W = 127, 77, 230, 120
Report the entry just right of the largest entry.
A: 120
The 2nd entry from the left: 77
The second entry from the end -> 230

Questions about the grid below.
1) The first entry in the row that holds the largest entry?
2) The largest entry in the first column?
3) The bottom-left entry?
4) The entry directly below the largest entry?
5) The first entry in reading order?
6) The bottom-right entry?
7) The entry just right of the smallest entry?
8) The entry just right of the largest entry?
70	207	60	72	65	202	200	71	66	64	70	70	65	61	70
52	70	177	51	56	59	58	52	55	176	52	52	56	175	52
69	131	204	69	76	163	170	70	75	201	71	69	76	198	69
66	146	201	66	71	172	178	66	70	198	67	65	71	195	66
204	207	72	205	198	208	207	204	199	72	203	204	198	73	204
185	47	194	184	191	53	55	185	190	192	185	185	191	194	185
61	169	195	61	65	183	186	61	64	193	62	61	65	189	61
192	118	219	191	202	155	163	192	201	216	194	191	202	217	191
198	64	210	197	204	80	85	198	203	208	199	198	204	208	198
187	49	192	185	192	55	57	186	191	193	186	186	192	195	186
1) 192
2) 204
3) 187
4) 210
5) 70
6) 186
7) 194
8) 191

Questions about the table below. Indices start at 1.
1) Which number is the bottom-right entry?
2) Which number is the top entry of the column that holds the smallest entry?
3) Which number is the entry just right of 131?
4) Which number is the bottom entry of the column that holds the largest entry?
5) Which number is the entry just left of the smallest entry?
6) Which number is the entry just left of 166?
7) Which number is the top-right entry?
8) Which number is the entry at row 3, column 2?
174, 197, 134, 176, 151, 166, 192, 164, 146
93, 164, 151, 136, 70, 45, 97, 163, 147
208, 189, 76, 172, 95, 97, 163, 192, 102
183, 198, 148, 114, 179, 158, 196, 117, 36
160, 150, 56, 107, 144, 131, 179, 215, 36
69, 120, 121, 106, 165, 194, 125, 162, 72
98, 102, 124, 128, 116, 28, 72, 113, 55
1) 55
2) 166
3) 179
4) 113
5) 116
6) 151
7) 146
8) 189

B =
113  116  154   92   92  125  141  124
 85  208  131  216  159  118  106  126
136  163  117  155  159  126  228  145
178  162  156  128  125  133   56  122
119  173  132  110  133  143  185  135
140   30  159   79  117   99  197  124
131   31  110  134  116  129  100  123
 94  145  105  147  122  126  167  116
Give the first entry on the diagonal from the top-right corner.
A: 124
Give the top entry of the column that holds the smallest entry.
A: 116
The second entry on the diagonal from the top-right corner -> 106
Give the fourth entry, reading row by row.
A: 92
Give the second entry from the end, reading row by row.
A: 167
The 1st entry in reading order -> 113
The last entry, reading row by row -> 116
The bottom-left entry: 94
The largest entry in the first column is 178
Give the largest entry in the first row.
A: 154
The minimum: 30
The largest entry is 228
Give the fourth entry from the end, reading row by row.
A: 122
Give the third entry on the diagonal from the top-right corner.
A: 126
The third entry on the main diagonal: 117
The bottom entry of the column that holds the smallest entry: 145
Give the 2nd smallest entry.
A: 31
Give the third smallest entry.
A: 56
The entry just right of 155 is 159

185, 183, 128, 82
197, 192, 115, 98
96, 80, 184, 172
199, 195, 64, 194
98, 81, 185, 172
97, 80, 184, 172
204, 200, 60, 194
96, 80, 184, 172
133, 143, 134, 55
201, 197, 63, 195
96, 79, 185, 171
100, 83, 182, 177
151, 156, 135, 65
Counting starts at 1.
The entry in the top-left corner: 185
The entry at row 2, column 1 -> 197
Read off the entry just left of the smallest entry.
134
The entry at row 3, column 2: 80
The bottom-left entry is 151
The top-right entry is 82
Read off the bottom-right entry.
65
Read off the entry in row 1 and column 2.
183
The entry in row 3 and column 1: 96
Read off the entry directly above 151.
100
Read off the entry directly below the smallest entry.
195
The entry directly above the smallest entry: 172
The entry directly below 204: 96
The entry directly above 65 is 177
Read off the entry in row 1 and column 3.
128
The entry just right of the largest entry: 200
The entry directly below 201: 96
The maximum is 204
Read off the minimum.
55
The entry directly above 182 -> 185

[[169 150 135 142 134  97]
 [151  98 130 109 116 129]
 [166 108 133 135 143  67]
 [142 110 131 150 126 108]
 [194 110 132 101 153 153]
 [ 69 120 130 119 144 209]
 [158 128 128 124  92 147]
 [106 126 124 130 117 107]
 [ 78 132 130 138 110 152]
 [151 130 126 154 188  35]]
Indices start at 1.
Find the bottom-right entry.
Answer: 35
The entry at row 1, column 2 -> 150
The entry at row 2, column 1 is 151
Find the entry in row 1 and column 1.
Answer: 169
The entry just left of 119: 130
Find the entry in the bottom-left corner.
Answer: 151
Find the entry in row 3 and column 2.
Answer: 108
Find the entry at row 3, column 1.
Answer: 166
Find the entry at row 1, column 3.
Answer: 135
Find the entry directly above the largest entry.
Answer: 153
Find the entry directly above 129.
Answer: 97
The entry directly below 92: 117
The entry at row 2, column 3 -> 130
The entry directly below the largest entry is 147
The entry just right of 119: 144
The entry just left of 154 is 126
Find the entry just left of 131.
Answer: 110
Find the largest entry.
Answer: 209

m =  98  108   35  174  162  149  118  227  141  192   88  156
The fourth entry is 174
Report the entry just left of 227.
Answer: 118
Report the entry just right of 162.
Answer: 149
Report the 3rd entry from the right.
Answer: 192

x =
173, 148, 129, 109, 142, 107, 120, 122, 157, 149, 118, 145, 97, 195, 166, 115
108, 104, 177, 100, 144, 75, 104, 110, 85, 129, 178, 116, 139, 155, 109, 38
172, 154, 124, 107, 143, 126, 130, 124, 169, 133, 103, 149, 103, 194, 151, 115
89, 107, 184, 94, 133, 92, 120, 107, 88, 117, 160, 117, 155, 151, 107, 45
The fifth entry from the end, reading row by row is 117
What is the entry in the bottom-left corner?
A: 89
What is the smallest entry in the last column?
A: 38
The last entry of the largest entry's row is 115
The bottom-right entry: 45
What is the entry in the top-left corner?
A: 173
The bottom entry of the column that holds the largest entry: 151
What is the entry just left of 195?
A: 97
The entry just right of the largest entry is 166
The 2nd-last entry, reading row by row: 107
The largest entry in the first row -> 195
What is the entry just right of 177?
A: 100
The entry just right of 100 -> 144
What is the third smallest entry?
A: 75
The entry just left of the smallest entry is 109
What is the entry directly below the largest entry?
A: 155
What is the second entry, reading row by row?
A: 148
The second largest entry is 194
The entry just right of 143 -> 126
The entry directly below 116: 149
What is the fifth entry in reading order?
A: 142
What is the largest entry in the last row?
A: 184
The 4th entry from the end, reading row by row is 155

grid =
170, 156, 141, 85, 90, 115, 120, 74, 174, 144, 127, 117, 113
148, 140, 131, 115, 112, 122, 123, 106, 149, 137, 127, 122, 121
163, 125, 77, 229, 139, 125, 108, 153, 134, 162, 115, 99, 119
164, 151, 136, 98, 97, 117, 120, 84, 167, 143, 127, 118, 115
156, 146, 135, 104, 104, 119, 122, 94, 158, 139, 127, 120, 118
174, 131, 77, 224, 131, 122, 105, 142, 145, 168, 114, 95, 116
The second entry from the end, reading row by row: 95
The first entry in reading order?
Answer: 170
The entry directly below 140 is 125
The entry directly below the smallest entry -> 106
The entry in the bottom-left corner: 174
The entry directly below 99?
Answer: 118
The maximum?
Answer: 229
The largest entry in the first row?
Answer: 174
The entry just left of 153 is 108
The smallest entry in the first row?
Answer: 74
The bottom entry of the column that holds the largest entry is 224
The top entry of the column that holds the largest entry?
Answer: 85
The last entry, reading row by row?
Answer: 116
The 4th entry from the end, reading row by row?
Answer: 168
The entry just right of 85 is 90
The 3rd entry on the diagonal from the top-right corner: 115
The top-right entry is 113
The 3rd entry on the main diagonal?
Answer: 77
The third entry, reading row by row -> 141
The entry directly above the largest entry?
Answer: 115
The entry directly above 164?
Answer: 163
The entry directly below the largest entry?
Answer: 98
The entry just left of 106?
Answer: 123
The bottom entry of the column that holds the smallest entry?
Answer: 142
The entry directly below 135?
Answer: 77
The entry just left of 134: 153
The smallest entry in the first column?
Answer: 148
The entry just right of 143?
Answer: 127

[[214  67  90 196 138 127 119]
 [179  68 114 150 135 148 116]
 [187  72 108 159 135 144 114]
 [157  81 119 122 128 155 115]
 [198  68 101 169 137 143 118]
 [154  82 128 120 127 154 112]
 [203  70  98 183 140 134 119]
 [171  77 118 137 129 152 113]
 [159  82 122 127 126 156 116]
 [172  75 114 142 133 147 114]]
Rows and columns are numbered from 1.
The entry in the top-right corner: 119
The entry directly below the largest entry: 179
The entry in the bottom-left corner -> 172
Give the entry just left of the smallest entry.
214
The entry at row 3, column 1: 187
The entry directly above 134 is 154
The entry in row 1 and column 2 is 67
Give the entry in the bottom-right corner.
114
The entry directly below 155 is 143
Give the entry in row 1 and column 3.
90
Give the entry in row 2 and column 2.
68
The entry just right of 172 is 75
The entry in row 2 and column 3: 114
Give the entry directly below 171.
159
Give the entry in row 3 and column 2.
72
The entry directly above 142 is 127
Give the entry just left of 120.
128
